Below is a small trained network, with its code and all its weights. Each question gives an input and a class and asks what happens when units are switched off, that is, made to give their printed mean instead of their output.

import numpy as np


def w(rows, s, z=0):
    codes = np.array(rows[::2]) - 128.0
    scale = np.full(codes.shape[1], s)
    scale[-1] = z or s
    return codes * scale


def f(y):
    return np.maximum(y, 0)


def log_softmax(a):
    a = a - a.max(-1, keepdims=True)
    return a - np.log(np.exp(a).sum(-1, keepdims=True))


def net(x, mask):
    res = np.array(x, float).reshape(1, 4) / 4 @ E
    y = f(res @ A[0][:, :-1].T + A[0][:, -1])
    res = res + np.where(mask, y, B[0][:, -1]) @ B[0][:, :-1]
    return log_softmax(res[-1] @ U[:, :-1].T + U[:, -1])


A, B = {}, {}
E = w([
[243,71,92,103,147],'x0',
[89,78,115,81,109],'x1',
[129,182,245,38,159],'x2',
[104,167,178,127,1],'x3',
],0.009)
A[0] = w([
[166,81,64,141,147,133],'N1',
[108,118,106,181,102,205],'N2',
[117,133,148,126,117,120],'N3',
[99,132,131,121,186,15],'N4',
[154,132,134,92,146,187],'N5',
[157,116,104,114,120,121],'N6',
[120,158,175,85,126,130],'N7',
[122,132,149,117,135,104],'N8',
[74,126,116,125,250,128],'N9',
[120,107,133,112,125,124],'N10',
[114,150,155,119,109,100],'N11',
[149,128,166,83,157,223],'N12',
[150,114,115,100,164,86],'N13',
[145,108,100,126,154,109],'N14',
[146,135,120,122,88,56],'N15',
[167,113,152,117,106,197],'N16',
[108,115,116,161,101,66],'N17',
[115,102,94,102,139,135],'N18',
[138,93,172,135,144,195],'N19',
[104,133,122,126,188,223],'N20',
[102,124,76,188,96,149],'N21',
[146,136,116,171,106,148],'N22',
[111,126,95,158,100,79],'N23',
[125,133,97,154,95,134],'N24',
[248,101,137,84,71,86],'N25',
[152,94,112,158,125,128],'N26',
[147,134,180,81,165,17],'N27',
[117,142,170,108,90,112],'N28',
[165,108,86,136,148,155],'N29',
[114,132,102,160,107,208],'N30',
[98,122,103,175,89,3],'N31',
[132,149,139,124,141,136],'N32',
],0.017,0.0057)
B[0] = w([
[204,108,134,145,126,244],'N1',
[95,82,138,107,133,210],'N2',
[148,147,121,128,131,157],'N3',
[93,185,132,139,103,156],'N4',
[122,138,119,148,129,191],'N5',
[146,145,138,137,144,170],'N6',
[184,129,125,153,118,219],'N7',
[140,122,115,141,136,153],'N8',
[17,166,137,100,125,239],'N9',
[134,133,129,142,131,144],'N10',
[166,155,111,127,130,174],'N11',
[101,189,138,143,111,229],'N12',
[148,102,129,134,142,172],'N13',
[164,103,126,124,115,180],'N14',
[106,125,141,130,160,146],'N15',
[122,92,113,115,138,191],'N16',
[113,177,140,131,135,157],'N17',
[134,134,123,146,141,170],'N18',
[124,149,136,138,117,176],'N19',
[125,66,119,118,126,209],'N20',
[71,130,139,102,127,222],'N21',
[129,132,118,117,119,177],'N22',
[95,174,134,135,138,169],'N23',
[96,131,113,118,138,177],'N24',
[6,145,132,102,130,243],'N25',
[171,113,137,119,129,186],'N26',
[80,63,123,88,146,191],'N27',
[168,149,122,160,127,199],'N28',
[185,99,123,142,122,214],'N29',
[113,83,113,129,152,196],'N30',
[109,200,132,149,94,165],'N31',
[122,105,112,127,114,156],'N32',
],0.025,0.011)
U = w([
[78,125,120,54,171,124],'0',
[84,222,139,98,101,252],'1',
[245,163,113,157,115,18],'2',
],0.011,0.0012)

Each question gives the input, the list of numbers given to net, and the class t.
The units are the neurons (one row each of A and B). Each row of codes is followed by its name. A weight is (code - 128) times the scale printed after its matrix; where a second scale follows, it is the last column's (A, B and U).
mask holds one flag per neuron, in row order. A switched-off neuron (its flag False) gives its mean, the last column of its row in B, instead of its output. The means were averaged over made-up inputs and are rounded, as every weight is.
A unit's drop is (log p(t) with every unit on - log p(t) with that unit switched off) / (log p(t) with every unit on - log p(t) with every unit switched off).
The circuit of an input: a set's keep is (log p(t) with only the set's units on - log p(t) with every unit switched off) / (log p(t) with every unit on - log p(t) with every unit switched off). Starting from the 12 units with the biggest drops (on a tie, the unit counted first), units are removed one at a time, each time the one whose removal leaves the highest keep (on an exact tie, the one counted first), for as long as the keep stays at least 0.8.
circuit, biggest first: the units of the circuit, biggest drop first
k most important neurons: the k neurons with the biggest drops, biggest first
drop of u: that unit's drop, to one decimal
input [-2,-3,2,-8], class 1: circuit, biggest first -> (N4)
input [2,-4,0,6], class 0: 2 most important neurons -> (N12 N31)
input [5,5,1,4], class 1: 2 most important neurons -> (N27 N20)
input [4,-1,-8,7], class 0: 3 most important neurons -> (N2 N30 N12)
input [-4,-5,0,0], class 0: 3 most important neurons -> (N12 N31 N1)
input [0,-1,7,-7], class 1: 3 most important neurons -> (N12 N4 N9)
input [6,-1,-2,8], class 0: 2 most important neurons -> (N12 N16)
input [5,-6,-3,-1], class 2: 2 most important neurons -> (N1 N9)
input [2,5,6,3], class 1: 2 most important neurons -> (N12 N1)
input [8,-7,-7,-2], class 2: 2 most important neurons -> (N1 N29)
input [-6,6,3,-7], class 1: 2 most important neurons -> (N4 N9)
input [-2,1,2,-5], class 1: drop of N9 -> 0.3
input [2,6,2,1], class 1: drop of N8 -> 0.0
input [-4,-5,2,-5], class 1: drop of N4 -> 0.3
input [-5,0,6,-4], class 1: most important neuron -> (N12)
